Below are the code and all the weights of a small trained network. Each question names an input and a class and asks about switching units off, where a switched-off unit gives its printed mean instead of its output.

import numpy as np


def w(rows, s, z=0):
    codes = np.array(rows[::2]) - 128.0
    scale = np.full(codes.shape[1], s)
    scale[-1] = z or s
    return codes * scale


def f(y):
    return np.maximum(y, 0)


def log_softmax(a):
    a = a - a.max(-1, keepdims=True)
    return a - np.log(np.exp(a).sum(-1, keepdims=True))


def net(x, mask):
    res = np.array(x, float).reshape(1, 7) / 4 @ E
    y = f(res @ A[0][:, :-1].T + A[0][:, -1])
    res = res + np.where(mask, y, B[0][:, -1]) @ B[0][:, :-1]
    return log_softmax(res[-1] @ U[:, :-1].T + U[:, -1])


A, B = {}, {}
E = w([
[131,128,126],'x0',
[205,96,4],'x1',
[147,254,103],'x2',
[240,117,212],'x3',
[128,128,130],'x4',
[128,129,127],'x5',
[130,128,130],'x6',
],0.0099)
A[0] = w([
[42,171,248,75],'N0',
[144,227,99,47],'N1',
[248,97,210,13],'N2',
[133,60,142,70],'N3',
[171,98,73,3],'N4',
[188,141,51,68],'N5',
[143,191,120,47],'N6',
[66,74,105,121],'N7',
[95,59,126,72],'N8',
[139,6,157,25],'N9',
],0.011,0.0042)
B[0] = w([
[238,60,40,250],'N0',
[156,154,223,188],'N1',
[10,186,2,254],'N2',
[182,203,200,182],'N3',
[178,80,124,173],'N4',
[152,75,155,198],'N5',
[136,150,215,160],'N6',
[112,218,120,189],'N7',
[185,207,176,179],'N8',
[173,175,188,227],'N9',
],0.0092)
U = w([
[152,206,206,24],'0',
[48,185,51,186],'1',
[190,10,101,32],'2',
[95,120,134,254],'3',
],0.012,0.0092)

Each question gives the input, the list of numbers given to net, and the class t.
The units are the neurons (one row each of A and B). Each row of codes is followed by its name. A weight is (code - 128) times the scale printed after its matrix; where a second scale follows, it is the last column's (A, B and U).
mask holds one flag per neuron, in row order. A switched-off neuron (its flag False) gives its mean, the last column of its row in B, instead of its output. The means were averaged over made-up inputs and are rounded, as every weight is.
A unit's drop is (log p(t) with every unit on - log p(t) with that unit switched off) / (log p(t) with every unit on - log p(t) with every unit switched off).
The circuit of an input: a set's keep is (log p(t) with only the set's units on - log p(t) with every unit switched off) / (log p(t) with every unit on - log p(t) with every unit switched off). Starting from all 10 units, units are removed one at a time, each time the one whose removal leaves the highest keep (on an exact tie, the one counted first), for as long as the keep stays at least 0.8.
circuit, biggest first: the units of the circuit, biggest drop first
unit that matters most: the unit with the biggest drop
k most important neurons: the k neurons with the biggest drops, biggest first
drop when u is switched off: that unit's drop, to one decimal
input [-6,-7,4,2,7,1,2], class 2: unit that matters most -> N0
input [-2,-6,2,-4,1,-2,-3], class 2: 2 most important neurons -> [N0, N2]
input [-6,7,6,-4,-1,5,-2], class 2: circuit, biggest first -> [N5, N2]
input [4,2,7,-1,-5,-4,-5], class 0: 2 most important neurons -> [N1, N2]
input [-4,2,-7,-5,6,-7,4], class 0: 2 most important neurons -> [N2, N8]
input [-1,-3,7,-4,-1,6,-1], class 0: 3 most important neurons -> [N2, N1, N6]
input [-1,-3,6,-4,6,-3,8], class 3: 3 most important neurons -> [N9, N2, N3]
input [-1,6,6,1,5,-7,5], class 0: 2 most important neurons -> [N0, N1]
input [2,6,4,-4,-5,-6,-8], class 3: 2 most important neurons -> [N0, N2]
input [7,-1,7,8,-3,5,0], class 1: 2 most important neurons -> [N2, N9]
input [7,6,2,-4,7,7,-8], class 3: 3 most important neurons -> [N0, N2, N1]
input [-5,-5,8,-8,6,-1,8], class 0: 3 most important neurons -> [N1, N2, N6]
input [-5,8,7,4,8,-1,-5], class 2: 3 most important neurons -> [N5, N4, N9]
input [-8,-3,-7,3,0,-1,-4], class 0: drop when N9 is switched off -> 0.4
input [-8,-3,-3,8,-5,3,-7], class 1: drop when N2 is switched off -> 0.9
input [4,6,-1,7,-2,-2,-1], class 1: drop when N8 is switched off -> 0.0
